Rows near named flat spaces through zero (a row that begins with a name and a colon came from that space)
z438-z972: [ 231  199   47 -266  229 -272  174 -126 -160  284   15  -40  -74   75
  -73 -261 -116  -56  -20  100]
z438-z972: [  96  148  -64  -21   38   51  -21  -23 -207  169 -104 -208   33   35
 -159   -7  -82   82  -98  144]
z898-z34: [-227  -33  -39  -68   32  323 -202  179   71 -161 -196   88  142  130
  136   77  -70   67   78  -37]
z438-z972: [ 245   24   93 -141  164  -45   62  -99 -218   23    8  -19   19  -11
 -119 -204 -154   31  -17  226]
z438-z972: [ 159  138   27  123  160 -148 -150 -270  -91  216  -56   43  -43  217
 -342 -142  -75  285   48  213]
z873-z211: [ 185   23   26  -73   61  217  -95  -70 -236 -264 -224 -199   45   78
 -215   33 -362  310  -25  183]
z438-z972: [ 243   30  110 -186  163  -88   -4  -53 -256  305   32 -278 -127   74
 -192 -163 -142  120 -131   63]
z756-z547: [ -28  -91 -141  187   33 -213 -305 -225 -180    3 -117 -351  -33  222
 -247   52   27  266  -31  199]
z275-z496: [ -29    8  -43   65  -73  183 -167  -16 -171   74  -22  -67   85  -21
 -185  -22  -45  105  -77    8]
z873-z211: [ 144   84 -103  163  -47 -217 -286 -329   13 -115 -295 -163    9  337
 -494   80 -253  546   45  126]
z275-z496: [ -81  -32 -139 -259 -236  -11  237  156   30 -235  -84  210  223 -166
  364   -5  -96 -186   30   75]
z438-z972: [ 175  -29  244  146  252   86 -277  -65  -17  129  -22   80   13  158
 -270 -138  142  142  117  149]
z756-z547: [-152  100 -118 -274 -182  187   40  243   -9  170 -100  340  365 -117
  204 -147    6 -205    0    5]
z873-z211: [-114 -122   46  -70  -18  155   63  199  138 -139   78   11  -13 -102
  201   78   22 -173  -29 -189]
z898-z34: [  55 -312  223   88  183  -97   96   36 -203  -70  494  -66 -189 -247
  267 -243  421 -517   -4   54]
z873-z211: [  92  338  -70   89   41   18    5  -56   18  299  -28  -37  -13  110
 -297  -48  -78   42  -96  -12]
z275-z496: [  -1 -202   39 -143   77  -49  -59   55  -27 -215    0  -84   28   40
  111  -73  -38  -69   15   44]
z275-z496: [  22   34   27   30  -54  167 -265   44  -74  180  -10   98  198   45
 -259 -184   49   19  -33  -12]
z898-z34: [  -5  191  -94 -113 -154   -6  119  -29  -60   73 -241 -187 -153   92
   61  253 -221  332   -3 -112]
z756-z547: [  67  209  109  -59   92   94  277  201  122  158  149   66 -141  -64
  202  -33  100 -311  -20 -129]
z779-z934: [ -13   60   39   94  154   38 -126   -8   14   49   52 -191 -150  151
 -129   -7   31  -13  -37 -127]
z873-z211: [ 109  168   29 -240   12   81  324  196 -238  303  157 -217 -131 -184
  194  -80   -7 -291 -188  -71]
z275-z496: [-356 -209 -112   41 -185  134 -100   27  214 -425 -133  173  105  -64
  210  269  -25   95  131 -228]
z756-z547: [  -8  -97   98 -201  -16 -137  278   44  -17  -23  188   71 -137 -210
  330  -48   97 -248   39 -191]
z779-z934: [ 136  -22  -36 -221 -108 -286  143  -85  -34   -4 -119   78  111  -46
   46  -57  -93   71   46  130]
z438-z972: [-112 -120  -14 -176 -124   43 -143  126   96 -157 -159  304  318    9
  147  -98   65  -65  150   10]
z756-z547: [ 258  424    7 -188  190  -90  279  -21 -156  333  -67  -66  -57   46
  -49 -144  -94 -107  -39  146]
z779-z934: [ -84 -162   11   25  -11  -96  -52   28  121 -130  182  116   35  -27
   66 -134  120 -230   11  -89]
z756-z547: [  31  -70  161  212  151   15  216  -66   98  -23  292   78 -311 -129
  121   79   73  -56   12  -21]
z275-z496: [ 164  162   52  -30  -33 -260   26  -81  118   96   37  277  133   22
 -139 -257  167 -199  114  -39]
z873-z211: [-243   27 -148 -118 -303  382  -85  252   69  -77 -144  276  360 -121
  106   35  -80  -63  -20 -131]
z898-z34: [ 145  -78  108  -58  216 -294  281   -3   60 -131  197   31 -185    8
  311 -133   94 -275   68  222]
z438-z972: [-277 -240  -66   94 -169  233   52  195  193 -335  119   76   75 -252
  255  209   73 -218  -47 -188]
z873-z211: [  77   92   -9  -14   32   60   70  -25 -219  151   64 -114  -97   -8
  -22  -63  -94   40  -92  110]
z898-z34: [-134 -176  -86 -120 -240   33   38  184  262 -173  -57  211  311 -198
  112   80    8 -151  -24 -112]
z438-z972: [  85  238  -93 -167   -7  -60  460  -22 -133  -71   21 -232 -273  -89
  223  129 -275  -49 -100  -46]
z873-z211: [  50  137  104   20   91  -79   38   94  323   62   46  308   22  129
   58 -133  159 -200  132  -48]
z779-z934: [ -17  131  -45  -28  -77   29   60   88  126   13  -26  421  270  -46
   97 -164  105 -221  103  133]
z898-z34: [-124  181  -44  126   92  272  -86   34 -117  153  -15  -49 -142  167
   33   39  -60  130  -18   53]
z779-z934: [ 163  281  103    8  -46   -7 -250  -60   55  300 -176  214  107  257
 -344 -182   57  204  138  -90]
z873-z211: [-116 -229   32  168   49  -21  -13    1  101 -175  254  162   53 -178
   92  -70  238 -305   21    5]
z779-z934: [  81   54   61 -373   -6   12  340  230  -11   -8   36   49   25 -173
  339  -83  -45 -319  -22  -81]
z275-z496: [-193   13 -155  -77 -278   30   34   78  106  194 -136  200  123  -27
  147  143  -72  196   -7  -27]
z275-z496: [  90  192  -71  333  144  -31  -48 -212  -14   29   -2 -338 -229  154
 -366  162 -104  202 -111   53]
z756-z547: [ 289  110  -67 -171 -121 -252 -115 -122  -82 -139 -373  -72  249  202
 -265  -95 -183  243   79  249]
z779-z934: [  43   -9  -88 -189  -54 -142   46   83  -31   14  -44 -221   45   29
   21  -33  -75  -92 -113  -13]
z756-z547: [ -57   87 -144 -116 -215 -126  -54    4  161  -48 -306  -17  105  155
  -25  163 -131  234   53 -110]
z438-z972: [  10 -192  -48  -99  -27 -103  -67  -22 -101 -293  -69 -292  -24   49
   29   50 -120   62  -39   19]
z275-z496: [  -4   66   78  -12  -17  170  141   95   88    9   69  330  108 -184
  111  -50   80 -185   64  -31]
z873-z211: [ -93  -25  -37  181   10  121 -121  -94  -44 -114  -29   38   19    0
  -71   74   11  109   45   56]
z779-z934: [  52   20  117  -88   78  210  291  154  -13  -81  182  -11 -176 -170
  229   23  -99 -188  -71  -87]
z275-z496: [  39  -89  216  293  325  109  254 -145 -281 -113  384 -333 -596 -195
  217  166  157 -103  -14  -14]
z756-z547: [ -99   61 -142  -83 -210 -123   61  -95  -47   27  -19  285   93   -7
  121 -107  -73   54   69   43]
z756-z547: [ -97  117  -77  -39 -172  150   30   12   26 -125 -203  173  114  -38
   81  138  -84  126  105  -70]
z779-z934: [-102  -83  -70  111 -115    0 -206   77   89   23  -76  -88  111   64
  -64   88  154   18  -19  -23]
z275-z496: [ -57  -40  -49 -150 -118  -92  -16  -10  -50 -126  -67   -2   22   31
  114  -27  -39   10   58 -104]
z898-z34: [  5 -45  62 -61 104 121 -45 189   3 194  63 -75 -11  58  56 -67  26 -74
 -94  62]
z756-z547: [  22 -181   12  305   82 -251 -256 -195  -66  189  210 -422 -326  218
 -283   15   85  218 -146    4]
z873-z211: [ 142  119   80  -99   72    2  166   96  150   12   74  361  223 -131
   10 -233   75 -349   48   80]
z438-z972: [ -78  -25   68 -104   37  -24  161   50  139  -26  100  294  -68  -30
  289  -59   11 -104  107  -66]
z438-z972: [-209 -327   32   10 -106  219 -113  136  130 -386  -50  359  282 -167
  264   57  118  -76  163   70]
z438-z972: [  57  -92  -38  -49  -50 -248 -166 -185  -37 -146 -175  147  200  103
 -104 -119    1  153  157  190]
z898-z34: [ 113 -120   81 -153  126 -216  170  -58  -15 -218   43   68  -12  -67
  183 -105    7 -149   98  128]
z756-z547: [ -33 -138   28  189   62   -2 -121  -54  127    7   25 -145 -114   62
 -151  165  -12  194  -58  -25]
z779-z934: [ 122  -24   51  -73  350   29  169 -131 -239  -96   91 -206 -127 -110
  -39  -46 -196  -53  -91  180]
z779-z934: [-193   12  -47 -116 -269   97 -156  247   50  114  -86  138  128   99
  241  -41  183  -73   78 -173]
z898-z34: [-151  -42   52   35  139  193  -79  156   61  -41  -12  -88  -33    7
  138  111  165 -138   33 -123]
z779-z934: [-173 -234   81  190  -14  178 -352  149  334 -204    5  422  385  -31
  -59  -84  341 -218  160  -27]
z873-z211: [-157   14 -131   -8 -408 -250   83   52  286  283  126  523  252 -159
  107 -127  250 -208   36 -156]
z275-z496: [ -60  137 -137   97 -191   50 -113 -100  -44   46  -95   12   50   61
 -197   47 -108  202  -27  -72]
z438-z972: [ -41   51  -55   28   70  163  -81   60 -105  -48 -157 -211   17   71
    2  126  -27   67  -21  100]
z756-z547: [ -38   46  -36   13  -66 -105   35    7  138  112    2  -40  -96   66
    4   84   -4   58  -27 -136]
z779-z934: [ -24 -117   -3  -26   13 -326  -65 -176  110  -84 -107  -62  -75  106
  -25   96   29  176  113  -98]
z873-z211: [ -41 -160    8   10 -110   74 -117   35 -121   22   44 -304  -59  -89
 -101  108   15   66 -133 -201]
z275-z496: [-188 -190  101  209   29  336 -147   93  130 -367   14  -44 -127   -8
  113  260   52   73   78 -195]
z756-z547: [  50  169 -208  -94 -142 -168 -105 -242  -88   73 -317   76  223  137
 -305  -28 -289  380   19  154]
z898-z34: [-152   70 -116 -155 -123  133  154  148   52    8 -138  208  160  -97
  278   94  -65  -36   32   47]
z898-z34: [  24  -21  -18 -226 -195   59  -35  261  164  -41 -110   22  144  103
   71  -38 -139   -9  -55  -88]
z898-z34: [  83   23  112  -47   62  211   50  113  114 -318  -87  208  195 -116
   34  -13   15 -181  118   12]
z898-z34: [ 174  312   13  -59  116 -139  113  -60 -231  530   93 -275 -243  101
 -141 -130    9  -14 -138  -31]
z898-z34: [ 310  266  181  122  328  -64 -114    1  -88  608  133 -324 -208  227
 -411 -201  167  -52 -148   44]
z873-z211: [-205   24 -178  190 -239   93  -16  -10  -17   63  125  -24  -28  -96
  -24  101   13   -4 -127 -141]
z756-z547: [-166 -284  -31 -178 -208  -10   74   15   53 -302   10  432  312 -321
  257  -50   38 -150  126  -37]
z275-z496: [-111  -45   19  228  157  -12  -47 -156 -112   60  227  -84 -256   15
   -1   -8  110  -10  -11  -30]
z898-z34: [  49  -61  122 -115  204   41  229   93 -109  -38  132  -76 -142 -136
  290  -19   65 -228    2   72]
z779-z934: [ 184   15   65 -117  142 -133  268   22  -81   -2  123  -35  -54 -108
  140 -123    9 -238  -35  190]
z275-z496: [ 199  231  -28  106  -18   20 -172  -57  -63    7 -204 -431  -88  246
 -408  108 -134  243  -87  -62]
z779-z934: [ -10  164  -82  -24  -94  -82  129  -17   68   13  -24  -15 -151  121
   83   55 -143   89   -6  -71]
z873-z211: [-124 -454   88  216   29  -61 -425  -97  -15 -106  141   42   89   19
 -128 -102  265   51   61   56]
z438-z972: [ -13   53   37   74   64  271   73   52   12 -191    4  -28 -128    5
   64  124 -169   73  -11   -5]
[ -34  170  -33   36   90  250 -164  -27 -245  118 -135 -305 -133  163
 -156   92 -144  246  -63  -51] : z756-z547
[-156   41   68  170   54  425 -207  197  118  -80  -51   13  -71  173
   59  130   27   81   49 -102] : z779-z934
[  -7 -102    2   61   54   -1  -98  -89  -86  -28  -26 -175  -59   15
 -108   83  -42  157  -35   22] : z779-z934
[ 153  194   93  143  395  -36   16 -204 -103  -64  -96 -450 -497  350
 -105  182 -200  337   38   77] : z438-z972
[ 226   26  167 -234  225 -155  125   26 -208  162   50 -261 -212   71
  105 -141   20  -81  -11   52] : z898-z34
[  15 -175  -17   53  -40 -256 -259 -148  -73  -29    0 -155    6  133
 -176  -88   91  106   15    5] : z275-z496
[  98  105  -33  -89   78  -56  115    9   -6  -28   -6 -284 -175  111
  -45   39 -227   34 -123  -49] : z779-z934
[ 202   39  129   -7  292 -101   98  -70  -92   79  183 -191 -236   69
  -84 -148  -56  -87  -77   79] : z756-z547
[ 137  235   19 -216  -80  -16  265   84   32  -10  -66   -2   15 -115
   50    7  -62 -173   -2 -205] : z438-z972
[  13  205 -118  -35 -169  153 -106   24  -19 -131 -234  -31  235    5
 -229   39 -103   21   -9 -127] : z275-z496
[-249 -278  -62  -60  -85  -24  207  145  302 -377  150  200   22 -194
  421  121   -1 -261   14 -122] : z873-z211
[ -68 -253   99  281    4   28 -145 -190  188 -333    9  469  153 -102
  -49   42  127  139  242  148] : z438-z972
[  95  -85   15 -225 -136 -134  255   82   41  -38  -54   89  102 -192
  210   43  -29  -62   11   67] : z898-z34

Rows near named flat spaces through zero (a row that begins with a name and a colon came from that space)
z654-z921: [  72 -277  -92   18 -253 -173  -94  -46  164   -4   51 -110 -294  -34
   37 -302 -417 -164  295  -82]
z654-z921: [-202   82  -30  -59 -138  228  -46  127  326 -101 -137  -44   87   -7
 -276  165  -37 -127   33  345]
z606-z917: [ -42  -87  151  148 -263 -122  -29  196  230 -126   97  214  118 -244
  209  282 -191   -4   47  -59]
z727-z160: [  27  -29 -213  -82  154  145  -26  -55    0  355  -37  135 -119  -23
   15  -37  -73  111   72  210]
z551-z930: [  44  -15 -208   45  -27  -80   44  162  -59  284  109  386  156 -295
  687  263    6   90 -112 -273]
z443-z982: [ -75   17   76  -12   83  -41   81   16   42 -100  102  -20  -39  -26
  -11  -65    9   -7  -30 -188]
z551-z930: [ 15  72 182 -21 -14  33  35  22 -73 -84 -30 -85  20 107 -99 -53 101  31
 -27 -43]
z654-z921: [-108  -65   32   11  -94  -24   19  -95   55 -117  -99 -250  219  -77
 -167   -3   78  -88   56  171]
z443-z982: [ 206   10  265  -46 -207  -41   35  209 -124  248   45  276 -181  136
  334 -123 -160  145  115 -305]
z443-z982: [  97  104   17  -91  371  -75   60   22 -289   82  205  -38  -69  163
   16 -137  103  252 -206 -230]
z551-z930: [   3  -51  196  159 -140 -213  -42  -77   27 -322   27   79  106   20
  -37  162  -34 -191  -24   37]
z443-z982: [-274 -163 -252  -20 -345  166  -55  214  444 -121  -80 -384  317 -536
  104  148  -73 -136   94  234]
z654-z921: [  57  144  132  -41  -16   50   63   60 -105   92  -47  190  -79  195
   71  -27   66   52  -43 -203]
z606-z917: [ 232  -58 -152   89  -72  212  -99  122  -87  185  -10  115 -171 -320
  498   83   62  105   39  -55]
z727-z160: [ -78  -20  226 -115  -66  -41   16  -26   67 -202   40 -117 -128  211
 -186 -268 -150 -158   -1  -41]
z606-z917: [   3   19  195   65   57 -230   38 -140  -10 -237   82   83 -175  280
 -256 -115 -100 -125   20 -191]
z727-z160: [  22 -154 -408  -22   69  -32    2  -99  -24  306  -29 -154   48 -210
  121  -75   -2   18  174   98]
z443-z982: [  33  143 -237 -159  131  140   69  214  -71  374   46  189  -69   25
  311    2   54  124  -57 -184]
z654-z921: [   1   43  -70  -22  225 -126  -26   65  -32   23  164   58   91   91
 -125  155  -35   68  -79  188]
z654-z921: [  26   30  185   79  -76 -165   24  -88  -72 -297   38   51 -115  153
   42 -105   -6 -135 -113 -387]
z606-z917: [-131    5  119   12  -27  -26    8   23  156 -169   28   15  104  -12
 -158  114  -44  -90  -13  148]
z551-z930: [-161  165   75 -137  286  -80   71   96  -16 -115  179  -44  158  211
 -249   47   40   93 -262    4]
z606-z917: [ 364  -17   -6  -27   76   32   -8   14 -362  338   18   32 -290  107
  262 -238   69  161  158 -148]
z551-z930: [ -90   42 -152  -94  -46  -37   84  146   23  231    3   62  214  -61
  214   76    5   77  -37 -133]
z443-z982: [  27   91  100   24   44  -24   30  106   26   -6   85  238 -107   92
   26   91  -39   21   -9 -119]
z551-z930: [ 84  -5 145  15 -87 -31   5  79 -46  15  34  97 -39  18 133   4 -29   3
  45 -64]
z727-z160: [ 214   54  333   50   51    8  -51 -273 -284 -212  -91   36 -308  386
 -209 -236   94 -124  -29   -2]
z443-z982: [  69   45 -111  -62  125   68  -23  -96 -136   38  -52 -134 -114  149
 -108 -154   94  -22  -20   40]
z606-z917: [ -68 -180 -116   -3 -214  -74   -8  130   91   27   22 -340  303 -356
  192   11  -46   81   66   -1]
z443-z982: [  62   19  234   55 -122   28  -34  153   41  -63   51  239   -2  -42
  161  184  -48  -25    0   78]
z654-z921: [   8  190  255 -115  116   44  139 -105 -190  -36  -71   85 -108  382
 -135 -190  201 -142  -37 -121]
z727-z160: [ 138  155  -19   59  398  191  -45 -152 -238   85  -10  266 -124   83
  -53  176  253  128 -185  224]
z443-z982: [  53 -147   71   43 -316  -26  -40  214  205   60   50   52 -120 -181
  200  -24 -282   22  236 -103]
z606-z917: [ -72  128  288   37  -53   39  -16  -20  110 -243  -57  226  -42  235
 -264  139  -24 -147  -64  140]
z606-z917: [  12 -114 -219   13   31 -117   12 -241  -89   25  -62 -195  -17  -11
  -13 -194   34 -124   77  -66]
z551-z930: [  26 -281 -584  147   15 -223  -36   96   70  267  205  -60  215 -663
  583  210 -109  171   67 -176]
z727-z160: [  89   57  268   50  183  -55  -28 -282 -199 -178  -27  163 -102  314
 -262  -11   95 -147  -76  237]
z551-z930: [-175  -36 -343 -131  222  -30  100 -143  -47   44    5 -398  210 -113
  -57 -164  187  -73  -59    2]
z727-z160: [ -58 -126   82  -11 -160 -116   16 -101   64 -247   14 -179  -54  -14
   31 -221  -80 -295   68 -108]
z551-z930: [-214   84  -81 -225  246    9   68  -43  -43  -30   38 -270  254  137
 -238  -96  116  -18 -218  180]
z727-z160: [ 157  -82  196  294 -320 -149 -158   51   88 -300  -11  120  -44  -67
    0  252 -142  -28   80  -14]
z654-z921: [ -49   16 -117    7  258 -163  102 -195 -114   17   52   32  106   54
  -64   31  160 -144    3   51]
z551-z930: [ 168  105  132   44  186 -190   58  -55 -270   34  106  240  -97  269
   38    8   86   29  -46 -191]
z551-z930: [-138   20  112   47  -56  -84   18 -105  114 -293  -36  -68   48   95
 -253    0  -12 -148  -50  -37]
z654-z921: [  -9    0 -182 -110   42   73   92  -55  -66  242  -78  -92  -66    1
   96 -221   75    0   93 -156]
z727-z160: [ -39  -73  -37    5 -165   88  -77   23   88  -43  -82  -75  133 -163
   85   89  -17  -78   -8  221]
z606-z917: [  80 -227 -143  185 -350 -167 -114   97   86   -4  -17 -154  227 -372
  256  180 -127   70  135   -1]
z551-z930: [ 212  -28  317  231 -249  -41  -97  -54  -21 -183  -95  184 -206   97
  -75   79  -66  -35  156  -17]
z551-z930: [ -59 -170 -204   47 -213  130 -119  356  298  135  123   55  165 -612
  484  301 -225  211  -29   81]
z654-z921: [ -21   -4   24 -106 -101  156  -12  200   69   74   28  -44  -22 -117
  199  -64  -69   88  -43  -59]
z727-z160: [  30    0   23 -107 -110   67   12   85  -22  217  -63   39    4   59
   98  -81  -61   50   69   31]
z443-z982: [ -19   53  -65  -60  194  106   52   35  -48  176   79  213  -27  -98
  234   52   57   94 -123  -55]
z727-z160: [-158 -118  -97  -29   46 -181   28 -193  126 -113   21 -196   32   55
 -296 -156 -130 -169   91   80]
z654-z921: [  18   11   87   -2  -48  -21  -94  118   84  -41   72  120  -70   99
  -77   65 -215  101  -74   50]
z606-z917: [ -97   22 -288   -2  -51   74  -59  186  186  105    9   22   99 -181
   96  186 -102  161  -99  -47]
z606-z917: [ -49   21  -57   -9   27   17  -11   49    1   66    1   27  180  -80
   51  143   28  116 -113   73]
z443-z982: [-326   46 -383   -8   20   87   31  126  308  -25  -31 -184  360 -326
  -66  271   67   88 -146   17]
z606-z917: [ 159  -81 -241 -122  103   60  -29  -51 -249  282  -10 -212  -58  -38
  217 -244   74   65   32   37]
z727-z160: [  58  105  132   31  186  -34   16 -180 -145  -61  -12  224 -114  266
 -158   21   89  -85  -68   62]
z606-z917: [ -18   68  164   -4   34   50  -44  -12  -60 -180  -30 -129  128   90
 -207   62  103   51 -150  177]
z654-z921: [ 107   30 -192   68  179   47  -80   91  -66  236   59  135   51 -116
   50  253   15  321  -66  141]
z551-z930: [  15  -49 -156   16 -111   26  -83  165  115  210   -1  122  104 -149
  131  207 -151  143   40  160]
z443-z982: [  19 -229 -295   89   85 -277   18 -167  -44  188   89  -58  139 -248
  149   11  -75   31  138    0]
z654-z921: [ 166  -63 -305  -65  281 -197   90  -71 -237  492  161  228 -178   50
  312 -165  -71  110  120 -243]
z443-z982: [  71  -55  242   57 -232   88  -23   30    1 -114  -65  -10  -62 -103
  159  -51    7  -42   52  -66]
z727-z160: [   6   73  -11 -118 -148  120  -13  163   33  180  -88   73   -3  110
   73  -16  -67   40   13   16]
z727-z160: [ -90  -37  230  -15 -228 -151   58 -149   36 -207 -110  -85   39  204
 -163 -188  -62 -240   67 -108]
z606-z917: [-188    2 -196  -67  426 -102   23  -92   16 -108  178 -324  209  -30
 -391   20   68  123 -176  209]
z654-z921: [  72   64  347   89  -54   82   -4 -161  -90 -224 -112  122 -157  159
 -111  -46  106  -99  -33  -26]
z443-z982: [-206  -60 -220    7   91 -106  -19   -5  169  -70   61 -181  321 -171
 -185  191  -34   28  -79  232]
[ -74  -28  -42  101 -103   91  -62   11  209  -57  -64   93   -4 -160
  -53  168  -87   29   13   81] : z443-z982
[ -52   76  358  102 -181   95   40 -231  104 -285 -223  193 -242  233
 -272  -91   23 -258   82  -90] : z443-z982
[  68  -20  130   90  -50  -59  -65 -103  -35 -145  -67  -45   25  112
 -236   66   26  -88   78  249] : z606-z917
[  87  137  411  -21   99 -109  -22  -16 -100 -161   75  255 -138  489
 -338   22  -79  -73  -41  182] : z654-z921
[ 157   96  276  119  198 -179  -27 -215 -228 -246   70  187 -227  392
 -269  -39   29  -25 -114  -98] : z606-z917
[  95  -43  180  -23  103  -57   84 -145 -243  -83   57 -122  -70   23
  126 -240  169 -104    8 -135] : z654-z921
[ -84  -48 -153   13   -8  -82  -37   84  167  -17   57 -166   72  -59
 -200   47 -142  105   47   43] : z727-z160
[ 125 -241 -526   89  -93 -147 -101  164   82  398  109   -2   75 -425
  413  159 -224  177  215   12] : z606-z917
[ -73  152  -48  -54  304  -55   78 -167 -126  -91   -3 -112   28  279
 -362  -66  193  -33 -118   -1] : z551-z930
[ -50   38  274   15 -168   67  -39  204  151 -149    5   24  139  -24
 -108  200  -46   18    7  232] : z606-z917
[ -17   42  263   22  -47 -111   21 -120  -37 -261  -17   27  -57  249
 -187  -90   -8 -163  -46  -78] : z654-z921
[ -11   -8  -72  -71   37   55   -3  106   49  118   64  -32  -85  -35
   35  -87 -106  151  -11  -98] : z443-z982
[-101   53 -115 -155  341 -209  185 -164  -89  109  118  -88 -108  306
 -272 -321    1  -50   55 -231] : z727-z160
[  88    4   59  167   80  -57  -78 -152  -54 -128  -10  138  -81   56
 -151  132    9   34  -44   73] : z654-z921
[-268  -53 -154  -29  108 -207   42   43  205 -185  204 -116  227 -148
  -52   80 -129  -21 -178 -105] : z551-z930
